Here is a tiny trained network, its code and every weight. The questions are about switching its units off for an input and a class, where a switched-off unit gives its printed mean instead of its output.

import numpy as np


def w(rows, s, z=0):
    codes = np.array(rows[::2]) - 128.0
    scale = np.full(codes.shape[1], s)
    scale[-1] = z or s
    return codes * scale


def f(y):
    return y / 2 * (1 + np.tanh(0.7978845608 * (y + 0.044715 * y**3)))


def log_softmax(a):
    a = a - a.max(-1, keepdims=True)
    return a - np.log(np.exp(a).sum(-1, keepdims=True))


def net(x, mask):
    res = np.array(x, float).reshape(1, 8) / 4 @ E
    y = f(res @ A[0][:, :-1].T + A[0][:, -1])
    res = res + np.where(mask, y, B[0][:, -1]) @ B[0][:, :-1]
    return log_softmax(res[-1] @ U[:, :-1].T + U[:, -1])


A, B = {}, {}
E = w([
[130,222,60],'x0',
[128,128,128],'x1',
[251,87,78],'x2',
[208,195,225],'x3',
[128,127,128],'x4',
[129,129,128],'x5',
[129,128,128],'x6',
[128,128,128],'x7',
],0.015)
A[0] = w([
[59,108,29,148],'N1',
[160,176,194,184],'N2',
[181,179,218,189],'N3',
[173,68,126,121],'N4',
[67,250,126,105],'N5',
[88,200,89,219],'N6',
[68,144,178,234],'N7',
[170,64,133,169],'N8',
[136,194,167,161],'N9',
[163,190,72,137],'N10',
[109,94,69,231],'N11',
[106,72,82,255],'N12',
[70,84,50,228],'N13',
[67,197,111,177],'N14',
[89,120,72,174],'N15',
[180,59,148,171],'N16',
[60,119,198,145],'N17',
[162,203,50,82],'N18',
[192,120,182,147],'N19',
[37,116,218,213],'N20',
[178,61,152,161],'N21',
[157,184,69,126],'N22',
[170,152,82,85],'N23',
[130,65,50,169],'N24',
],0.014,0.008)
B[0] = w([
[85,194,169,242],'N1',
[200,134,103,209],'N2',
[205,152,106,232],'N3',
[99,165,137,173],'N4',
[183,168,212,223],'N5',
[147,182,201,224],'N6',
[190,112,181,210],'N7',
[78,173,122,183],'N8',
[175,106,101,194],'N9',
[164,73,176,211],'N10',
[44,135,121,215],'N11',
[30,97,190,223],'N12',
[10,178,170,250],'N13',
[166,206,169,210],'N14',
[84,152,217,198],'N15',
[77,175,72,191],'N16',
[126,32,118,199],'N17',
[192,23,153,219],'N18',
[152,218,102,189],'N19',
[184,42,131,238],'N20',
[110,176,73,187],'N21',
[165,83,160,204],'N22',
[119,75,147,176],'N23',
[70,73,151,220],'N24',
],0.011,0.018)
U = w([
[99,6,179,201],'0',
[136,243,154,169],'1',
[228,19,62,177],'2',
[191,153,156,2],'3',
[53,110,46,54],'4',
],0.011,0.0095)

Each question gives the input, the list of numbers given to net, and the class t.
The units are the neurons (one row each of A and B). Each row of codes is followed by its name. A weight is (code - 128) times the scale printed after its matrix; where a second scale follows, it is the last column's (A, B and U).
mask holds one flag per neuron, in row order. A switched-off neuron (its flag False) gives its mean, the last column of its row in B, instead of its output. The means were averaged over made-up inputs and are rounded, as every weight is.
A unit's drop is (log p(t) with every unit on - log p(t) with that unit switched off) / (log p(t) with every unit on - log p(t) with every unit switched off).
unit that matters most: the unit with the biggest drop
k most important neurons: the k neurons with the biggest drops, biggest first
drop of u: that unit's drop, to one decimal
input [6,5,-7,1,4,-7,-7,5], class 3: unit that matters most	N20
input [6,-2,1,-1,6,-1,-8,4], class 0: 2 most important neurons	(N18, N19)
input [1,-1,-5,-8,2,3,-1,-5], class 1: 4 most important neurons	(N1, N14, N18, N13)
input [0,-2,-7,5,1,3,8,-5], class 2: 2 most important neurons	(N20, N17)
input [4,5,0,7,3,-5,3,-7], class 3: 4 most important neurons	(N20, N17, N5, N19)
input [8,-8,1,-5,-8,7,5,6], class 0: 2 most important neurons	(N18, N10)
input [1,-1,-3,2,-7,2,-2,7], class 3: 2 most important neurons	(N18, N5)
input [6,-2,1,-2,-2,4,1,4], class 0: 3 most important neurons	(N18, N19, N10)
input [7,-5,1,-2,3,-5,1,7], class 0: 3 most important neurons	(N18, N10, N19)
input [-4,-4,7,1,6,2,-2,2], class 1: 2 most important neurons	(N19, N17)
input [2,-1,-7,-6,-1,3,-7,2], class 1: 2 most important neurons	(N14, N1)
input [-3,3,0,5,-8,4,-6,-1], class 2: 2 most important neurons	(N13, N1)
input [1,0,-1,5,-4,7,8,7], class 3: drop of N20	0.3
input [8,3,1,6,-6,-5,-5,3], class 2: drop of N20	0.0
input [-3,-5,1,-5,8,2,8,2], class 4: drop of N18	0.1
input [2,-5,-6,4,6,0,6,-1], class 3: drop of N5	0.2
